[  6 -11  19   7  60  -7   5  -9  -2   3  -9  32   9 -28   2  18  -3   4
  13  32  16 -24  -1  -1   3  -9 -45   5   0 -18   0   1   8  14  16  39
 -11  12   4  21   0 -17   3 -15   8  22   1 -16   6 -43  -3   3 -18] | Talod & vur
[  4  -2  16   3  81 -14   4   2   6  11 -17  41 -22 -18   0  -5  -5  -2
  -2   4  11 -31   6   7   0  12 -55  10   9 -37  18  -1   2   8  11  65
   8   5  11  26  -8   0  13 -11   7   4  -8 -27  -2 -14   4   1 -10] | Nizo & vur
[  0  25  13  11  22 -11 -24   0  11   1  12  10   2 -23 -10  15   2   6
   3  -3  12  -5  -7  18  36   9 -18  -8  13 -13 -10   8 -11  13  17  28
   1   5  -2  13  -9 -16 -17  -8  16  -2   6 -11  -5 -20  -8  -3   7] | kul & rami
[  2   3  20   8  44 -11  -5   0 -16   3  -5  29  30 -21 -11  22  -2  10
   1   2  16 -28 -24   5 -17  14 -18   4   7  -5   5   6   5  15   8  36
  -2   8   1  19  -3  -8   9  13   7  -2   3 -30  14 -39   6  -2 -10] | Talod & zoma
[  2   1  12   9  36  -9  -4   1   8  18  -4  34 -33 -23   9  15  -4   3
  -5   2  11 -19  16  -1  17  -9 -49   0   1 -18   7  13 -16  -6   4  25
   2   5  16  18 -11 -19   8   6  22   2   9 -32   1  -9   5   2  10] | guzu & zoma
[  3  -3  11  36  56   1  -6   1 -12   1 -22  40  29 -18   2  36  -9   7
   7   4  12 -29 -12  -3 -43   8 -50 -25   3  -6  14  -1   4   6   8  58
  -5  -4   1  14  -3  -6  26   9   1  -4  -2 -53   7 -48   1  19 -31] | Talod & vur
[  3   4  13   5  22   1   6   2  -4  -2   7  30  -3 -26  -2  21  -4  22
  17  -3   5 -29  10   4 -31  19 -55  -4   2 -10  23  18  -3   5   8  56
  10   1   8  25 -25  -5   7  25   0   5  14 -28   0 -19   4  -1  17] | Talod & zoma
[-20  -6  14  17  45   0  -8   0  -1   9  -4  39  18 -25   1 -10  -4  -2
   3  -7  15 -25   2 -24 -39  18 -68   1   5  -1  12  21   2  10  -2  41
   3   3   1  29 -17   2  23  17  -3   4  -3 -34   8 -25   3  -2  -8] | Talod & duro
[ 16 -14  15   7  44 -14   2  -5  -6   0  -4  36 -10 -19  -8  28   2   3
  -1 -15   0 -34  -2  11  -1   6 -53  -4  -1 -45   0   9 -12   3  14  55
  11 -27   6  21 -10 -15  14  -2   6   1   8 -22   0 -39  -3  20 -27] | Talod & vur
[ -5   9  -4   4  53 -15   2   2   9   1   1  23   2 -15   1   3   5   5
   5  -6   4 -24 -19  -2 -40  -4 -40 -18  10 -18  13  -7   3   3  12  56
  -8   4   9  32   4 -27  16  -6   5  -9  -7 -21  14 -31   7   1 -14] | Talod & vur
[ -4   5   8   6  38  -9  -5  -6   5  -6  -3  29  -7 -21  -2  13  -2  10
  -5   0  22 -28  -8  10   3  23 -46   0 -17 -13   3  16  -2  21   6  36
 -17   1   9  19  -7  -5  11  -6   1  -8   3 -15   6 -30   9  -8   9] | Talod & zoma
[ 12  -9  21   8  26  10 -14  -9 -16   6  -8  21 -13 -22  -4   9   9  -8
  -1  -7   3 -23  13   2   3   5 -50   5   2 -12   8   2  -3  -6   2  41
  -4   6  12  -1  -6  -1  18 -12   3  16 -10   6  16 -15  11 -10  -4] | Nizo & vur
[ -6   0   8   7  75  -8   4   5  -5  18   6  24 -30 -17   2  10  -6 -15
  -5 -11  11 -23  24  -2  16  -7 -30  -7  11 -13  29   6  -2  15  11  50
  12  -5  12  17   4 -19   4 -27  -1   8  -9 -28  -2   9   7   3 -11] | Nizo & vur
[  2  -7  -1 -18  43 -19  -4 -15   0   3  -7  31  -3 -20  -2  17 -13  11
 -16   2  10 -22  -4  28 -18   6 -32  -5   4   0  13   1   4   9  18  41
  -4  -2   4  32  -3 -13  18  -6   2   2   7   0  12 -43   9   7 -15] | Talod & vur
[ -2  -4  10  11  59  -1  -5  14  -5  -8  -5  40 -46 -86 -18  -1 -10  10
   4  -2  22 -50  12  13  10   8 -50  -8   4 -15  12   7  -7  11  22  52
   8  -1   8  33  -2  -4  12   8  -2   6   2 -14   2   1   2   5   1] | Nizo & zoma
[  3  -1   2  -2  24 -13   6   4   4   2  -4  30  -4 -16  -1   5  -9  -7
  -1  -4   2 -25   0  16 -34   7 -44  -6  -2 -10  12   6  -4   5  -3  53
 -13   1   8   9 -10   3  32   1   9  -5   0 -23  10 -39 -10 -31 -12] | Talod & vur
[ -3   8  13   6  25  25  11   9   0   2 -11   9  13 -15  -7  20  -3  12
   5   1   1 -18 -16   8 -33   8 -43 -15  11 -12   8   4   3  18  14  33
  11  -1  -5  33   0   0   0   6   1  -5   5 -32 -26 -27   4   6 -29] | Talod & rami
[  7  22  17  -3  20  -7  -4  -4  -1  -4  -6  27  10 -14  -2   8   0 -14
  -1  -3   3 -13  -2   9 -10   5 -34   0   4 -22   6   5  12  -1  -4  19
  -3   7   3  25   1  -6  23   9   8   6  12 -21   4 -26   6   7   5] | Talod & zoma
[  0 -11  -3  12  51   4  -2  -4   9   8  -6  25  20 -19  -4   5   2 -15
   9   2  10 -17  14  -1 -12  10 -47  -8 -25  -5  10  14  -5  -1   4  47
   0  -2  25  11  -6  -5  21 -15 -12   5  -4 -36  15 -16   0  10 -24] | Talod & vur
[  2 -10  21   9  44  -8   1  -2  -5  11  -1  41 -18 -19 -10   5   1   1
 -11  -2  -4 -34  10   6 -16   6 -59  -5   0  -4  21  -2   9 -22   3  47
   7 -11   9  19  -3 -16  18  -2  -6   9  -3   0   9 -13 -24  14 -17] | Nizo & vur
[  0  -3  17   5  29  -6 -14  -3   0   8   1  33  17 -24 -13  43   5  20
  -1 -12   8 -24 -16   8 -14  11 -39  -6   6  -8  -4  30 -11  10  18  60
   3  -9 -39  31   2  -3  16  23  24  -5   4 -31   1 -61  -2   3  -2] | Talod & rami
[  0  -8   8  14  64 -12 -13 -11  16  -3   1  34  -3 -15 -10  18  -2   5
  -5   5  -4 -28 -30  -1 -19 -11 -51 -13   1  -5 -15   2  -2  14   5  55
   1   0   6  18   7  17  18 -10 -12  28   1 -34   0 -41  -2  39  -5] | Talod & vur
[ -1  -7   9  12  80   8   0   0  -1   1   1  42 -23 -17  -2 -10  -1 -13
   2   0   6 -13  51   3  45   7 -39  -7   7  -2  10  12  -1  -4   5  29
   6   7  12  25  -6  -4   6  30   1   6   1 -13 -11   7   6   8  -2] | Nizo & zoma
[  2  -3  12  20  45 -20  -7 -24   3   9  -6  35 -36 -31   2  21   2  10
  -4 -12   5 -18 -25  -7  -9  22 -59 -16   7 -14   1  12  -1   8  10  54
  -3 -12   4  28  -3  -3   9  -1  17  -3   5 -20 -10 -41   5   6   4] | Talod & zoma
[  3  -6   3   7  74 -20  -1  -5   2  -3  13  25   4 -16  -7  33 -13   2
 -17  -2  20 -34 -20   7 -72  16 -50  -7   6 -13  16  11  16   6 -15  35
 -15  11  -4  28   0  -1  22 -19  10  -6   0 -46  15 -27  -6  14  -8] | Talod & vur
[  0  -6   9   2  69  -4  10   1   2  13 -17  38  -1  -9  -3   8   8   1
  27  -5   4 -28   9  15 -11  22 -83 -12   8  -7  26   3   0  17  10  68
  10   7   8  33   0  -9  -8  -2 -15   2  -4 -15  -2 -25   0  21 -10] | Nizo & vur
[ 10 -11  12  25  80 -27  -2  -6 -13   3  -4  42  29 -24 -12  34 -19  19
 -10   5  22 -47 -26   4 -70  25 -67 -13  15 -15 -12  11  -2  10  10  55
 -16   5   6  23 -12  -9  32  -5   1   9   8 -31  17 -75  -5   6 -24] | Talod & vur
[ -1   0  14   6  28  -7   1  -3   1   6  -6  27  -1 -18  -4  13  -8   9
  -4  -9   7 -23   1 -33 -16  12 -53 -10  12 -10  10  11  -2  12  24  56
  13  32  -7  16  -3  -5  32   1  14  11   0 -23   8 -61 -16   1  -3] | Talod & vur
[ 21  -7   8   6  15  -6   3   9   6   4  -1  33  -4 -16 -14   7  -9  -5
  -5  -4  18 -17 -11   8 -21   8 -23   1   0  -8   1  22 -10  -7  -6  41
   3  22  -2  15 -21  -8  41 -12   1  -8  -9 -38  31 -13  -5   4 -17] | guzu & vur
[ -7  -4  -1  -1  28   1  24  19  -1   1  -4  20 -50 -17   2 -18  -3   6
 -29  -4   3 -32   6  13 -47  20 -45 -10  -4 -20  18   2  -3  14  -2   2
  14   6   7  29  -3  -4  14 -17  -9   2 -12 -15   4   3   6   8  23] | Nizo & vur
[ -7  -3  12  -2  49 -34  -2  -2  12  14   0  36   3 -23  -6   6  -7   7
  -7 -10  10 -20   8  21 -29  29 -80   6  10  -4  31   9  -1   4  -3  34
   6   7   2  36 -12 -14   9   7   1   4  11 -20  12 -16  -3   7 -25] | Nizo & vur
[ -1  -1   5   0  32 -35  -8  -7   4   8   0  19 -13 -13  11  -1   5   0
   4   1   9 -23  26  -7   2   7 -54  -9  -2  -4  28  18  -1   7   3  25
   4   6  15  19 -10  -5   5  -2   9  16   1  -5   4  -4   2  -7   9] | Nizo & zoma
[ 10  -5  15  13  24   3 -12  12  -5   3  -8  27 -15   3  -8 -10 -14  40
  11 -31   5 -35  -4  12  -5  -2 -48 -14   4  -8  15   6  -1   2  20  70
   4   0   9  22  -9   6  28   4  -9  12   6  -5   4 -27 -24   0 -16] | Nizo & rami
[ -3   5   6  17  67   5   6   4  -3   5  -8  37  -9 -14   2  -8  -6   7
  -1  -5  20 -21  17   6  -7 -10 -65 -13   7 -17  13  14   0   4   0  36
   5  10  10  27  -5   0  18  -6   1   2   8 -50  12  -2  -2  -5  -6] | Nizo & zoma
[ 10  17  21   8  95  -6   2   6   0   9  -7  36 -42 -12   2  28 -17   7
 -12   1  -3 -34   8 -10 -14   4 -83  -7  19 -18  18   1   2  11   5  52
  15   8  -7  36 -10 -16  18  22   1 -12  10 -42   5 -10   1   2  -6] | Nizo & vur
[ 10  -3   6  24  45 -12  12  -3   7   1 -10   4  -5 -26 -13  11  -1 -10
  -7 -21   2  -9  27  -6  23  44 -23  -7   2  -1  20  11  -2  -2 -10   9
  11   2   1   9 -14 -12  20   5   5  -1  -4  -5 -11  -1   4   5 -10] | kul & vur
[  4  -4 -16   9  55 -11  10   7 -10  -2  -1  30 -25 -29   8  -5  -5  10
  -6  -6   4 -30  13   2   5   6 -49 -18   7 -15  -9  14   3   7  11  30
   2  38   4   1   2   1  14  -1  -4   4  -2 -16   4 -19   5   1   5] | Nizo & zoma
[ -2 -10  14  18  32  -1  -5  -2  -5   4  -3  24   7 -24  -8  22   2   3
   9  -3   6 -28 -14  11 -24  22 -47 -11  -5  -8 -17   2 -14  -1  11  44
  -4   6   3  31  -9  -8  14   1  -4   3  21 -34   0 -32   2   4  -1] | Talod & rami
[  1 -10  21  -1  42  -4   3  -3   1   7   3  21 -17 -22  -4 -10  -4  -3
  -5  10  -5 -10  11   3  12  -3 -32  -5   3  -3  20 -10   9 -11   5  31
  -3  -4  15   9 -11   2  13  -2  -1   5  -5   0   6 -12   7   4 -12] | Nizo & vur
[ -5   1  11   4  43   0  -8   8   4   6  -7  29 -13 -33 -10   0  -9   8
   9  -8  16 -39  10  15  24  28 -58  -4   4   1  33   6  -1   9  14  70
   2  -8   9  38  -3 -13  17  29  -4  12   7  -8 -10 -39 -13  -3  -4] | Nizo & kefi
[ -9  -7  18   8  42 -11  -2   4   0  -9 -25  22  24 -27  -5  36  -8  24
  -3   3  12 -37  -8  12 -17  22 -46 -14   5 -10  27   9   1   2  25  48
  -9   7   2  29  -8  -3   0  31  19   2   9 -11  -5 -50   0   4 -14] | Talod & kefi
[  2   6   5  17  20   6 -25 -14   4   9  -5  29  19 -25  -6  18  -2  -6
   2  -4 -11 -25  -5   9 -23  14 -50  -9  13  -1  -5  10 -32  15   7  41
  10  11  -5  30  -7  -3  15   1  -2   9  11 -37   5 -41 -11   2  -9] | Talod & rami
[  6   0  29  14  73   4  -5  10  -5   9 -10  68  -5 -31   1   0 -17  22
   5 -17   5 -42 -10 -78 -32   5 -91 -17  14 -37  29   5   8  15  -3  77
  13   6  -3  52 -18 -11  11   2  24  14  15 -15  10 -23  13  17 -70] | Nizo & vur
[  3   1  19   1  25 -11   8  -9  -3   3   2  44 -10  -8  -4  19 -15   4
  -2  -7  -4 -11 -14  14 -12  -2 -82 -10   2  -9 -14  16  -1   4  -2  37
  10  -1  11  15   3  -6  10   5  10 -20   8 -31   4 -28   3   3  18] | Talod & vur
[ -5  -4  11  11  28  -7   4  -1  -2 -72  -3  11 -20 -30   1   7  -3   2
   0   7  -3 -39  59  -3  18  16 -43  -7   1  -5   4  17  11   1   4  51
   9   1  52  16  -3  -8  19   5  15  -1  -1  -8  -2 -15  -3  -4   7] | Nizo & zoma

[ -5   1  13  -1  -4  -2   5  -5  -1  -3  -5  -6   2   3 -10 -11   4  -1
  -5   4  -2   4   4  -7   0  -6   5  -2   5  -1   2  -3   0   0   2  -4
  -2   2  -3  -2  -3  -2  -1  -3  -1   2   0   8   0  -2   5  -5  -9] | C & W
[-5  1 11  2 -3 -4  4 -5 -2 -8 -2 -7 -1  3 -1 -4  2 -6 -3  4 -3  3  3 -4
 -2 -4  2 -6  4 -4 -1 -2 -1  0  1 -2 -4  2 -3  0 -1 -2  1 -1  0  2 -1  4
  2  0  4  0 -5] | V & W
[ -1  -2   5  -1  -1   1   2   0  -5  -3  -3  -5  -4  -1   1   0   6   2
  -5  -7   4   2   1  -1   0  -4  -1   2   1   7  -4  -1   5  -2   3   0
  -3   5  -3 -10  -2   0   1  -2  15   4  -6   1   1  -3   1   3 -10] | F & W
[ -8  -7   9   8   3   1   6  -8 -17 -13   2  -4 -13   3  -3   8   4   4
  -3   0   6  -9  -5  -8  -2  -7   2   3  -1  -6  12   0   4   8   7  -1
 -10   1  -5   3   1   9   1   1   3  -1   2   7   7  11   3  17  -7] | V & W
[ -2   4   6   4   6  -4   2  -9  -5  -8   9   2  -3  -1  -4   2   7   1
  -9   0  10  -1  -3  -6  -4  -2   3   2  -1   3  -1  -1   2   1   5   4
  -8   3   2 -10   0   2  12   3   2   3  -6   0   4   0   0   5  -5] | M & W
[ 3  2  5  4  4 -2  4 -4 -8 -3  1 -2 -8  7 -2  1  3 -3 -8 -1  2  1  2 -3
  2 -8  3 -1  2  0 -2 -1  1  1  1  0 -6  1 -1 -3  2  0  5 -5  1  3 -3  5
  3  4  1  3 -5] | F & W
[ -2  -1   8   4   3  -2   9 -14  -5  -7   5  -2 -13   3  -1   3   5   1
  -6  -3  13  -3   2  -3  -4  -3   1   0   2   4  -1  -1   5   4   7   1
 -11   1  -1 -10   1   0   2  -3  -1   3  -3   0   4   1  -1   4  -4] | M & W
[ -9  -2   7   9   4   3   5  -9 -15   0   5  -2 -10   3  -4   4   2   2
  -5  -3  13  -8  -5  -4  -2 -11   1   3   1  -3   6   0   4   6   9   0
  -8  -1  -2  -1   2   6   0   3   3   2  -1   0   3   2   3  21  -5] | V & W
[ -7  -3  14   6   0   3   5  -3 -20 -10   1  -7   1   3   3  -2   4   4
  -4  -1   2  -5  -5  -9   1 -10  -1  29   3  -2  10  -4   0   3   4  -2
  -3   3  -6  -2   2   5  -1  -2  13  -1   1   6   2   2   7  18  -9] | V & W
[ -7  -1  12   3   5  -5   5 -21 -12  -9   6  -3  -6   4  -4  -2   6  -1
  -6   0  10   0   2  -6  -6  -3   1  -3   2   2   0  -1   4   1   3   1
 -10   1   1  -6   1   1   4  -4   4   2  -4   2   6   0   3  -1 -23] | F & W
[ -4  -2   5   5   9  -1   2  -6  -6 -21   8   1  -3   1  -7   5   7   5
 -12  -6  16  -3  -3   0  -4  -1   4   4  -2  11  -2   0   4   5   5   5
  -8   0   0 -16   2   2   0   1   8   6 -10  -1   4  -1   0  10  -1] | M & W
[  3   0  11 -11  -9 -10   3  -1  25  26 -11   2   8   0   1 -17  -1  -5
  -4   7  -8  11  15  13 -10  10   5  -8   6   8 -18  -1   0  -8  -8   1
  -4   3  -1 -11  -3 -15   4  -8  -5   4  -6   0  -3  -3   1 -29  -2] | C & W
[ -1   0  12  -3  -3  -7   0 -10  -2  -6  -3  -4   4   2  -3 -11   6  -3
  -9   3   3   6   4  -2  -1   1  -2  -3  -1   5  -9   2   2   1  -1   0
  -3   2  12 -14   1  -5   7  -7  -3   3  -5   2   6  -2   0 -13  -8] | F & W
[ -5   2   4   7   8   3   1 -11 -15 -12   7   0  -2   0  -1   9   6   3
  -9  -7  18  -6  -6 -10   1  -4   1   3  -4   3   6   0   3   5   9   3
  -8   2  -1  -8   2  10  -3   2  11   1  -5  -1   3   2   0  22  -6] | F & W
[-5 -7  9  4 -1 -7  6 -5  8 -4 -1 -2 -7  4 -4 -7  1 -7 -3  5 -2  1  1 -9
 -4 -3  4 -4  1 -7  2 -1 -3  3 -5 -3 -6  3  1 -4  0  0  7  1 -8  4 -1  4
  3 -1  2 -3 -5] | L & W
[ -1   2   5   2   5  -7   0  -5  -7  -7   3   2  -9   5   3   1   4   6
  -9  -1  15   1  -2 -11  -5  -4   2   3  -2   3   0  -2   5   0   5  -1
 -10   3   1  -6   1   2   3  -1  -6   1  -5  -1   8   1   2   0 -10] | M & W
[ -7   0   1   6   8   1   2 -10 -16 -10  11   2  -6   0  -3   7   5   5
  -8  -2  16  -8  -5  -8  -3  -7   1   3  -5   0   7  -2   2   5   7   5
 -10   0  -2 -12   3   9   3   2   3   2  -2  -2   4   3   2  16  -2] | M & W
[  4   1   6 -10   0  -6  -3  -1  18   3  -7   0   7   0  -1 -12   2  -3
  -8   1   0  11  10  10  -2   6   5  -4   3  11 -19   0   4  -5  -4   2
  -2   6   2 -16  -2 -11  10  -9   6   5  -7  -2  -3  -4  -1 -19  -6] | M & W
[ -5  -2   4   9   4   1   4  -6 -10  -8   0  -1  -3   1  -1   4   1   3
  -6  -3  10  -7  -4  -2   3  -8   3   0   6   0   2  -1   0   3   1  -2
  -6  -3  -2  -4   1   6  14   0   9   2  -3   1   3   2   1  10  -5] | M & W
[-13   0  11   8   0   4   5  -6 -22 -12   3  -4  -9   1  -3  16   2   6
  -2  -4  10  -6  -7  -6  -4 -12  -3   2  -4  -2  11  -4   3  23   6   1
  -8   1  -4   3   1   9   3   2   5   1   2   4   8   3   3  20  -7] | V & W
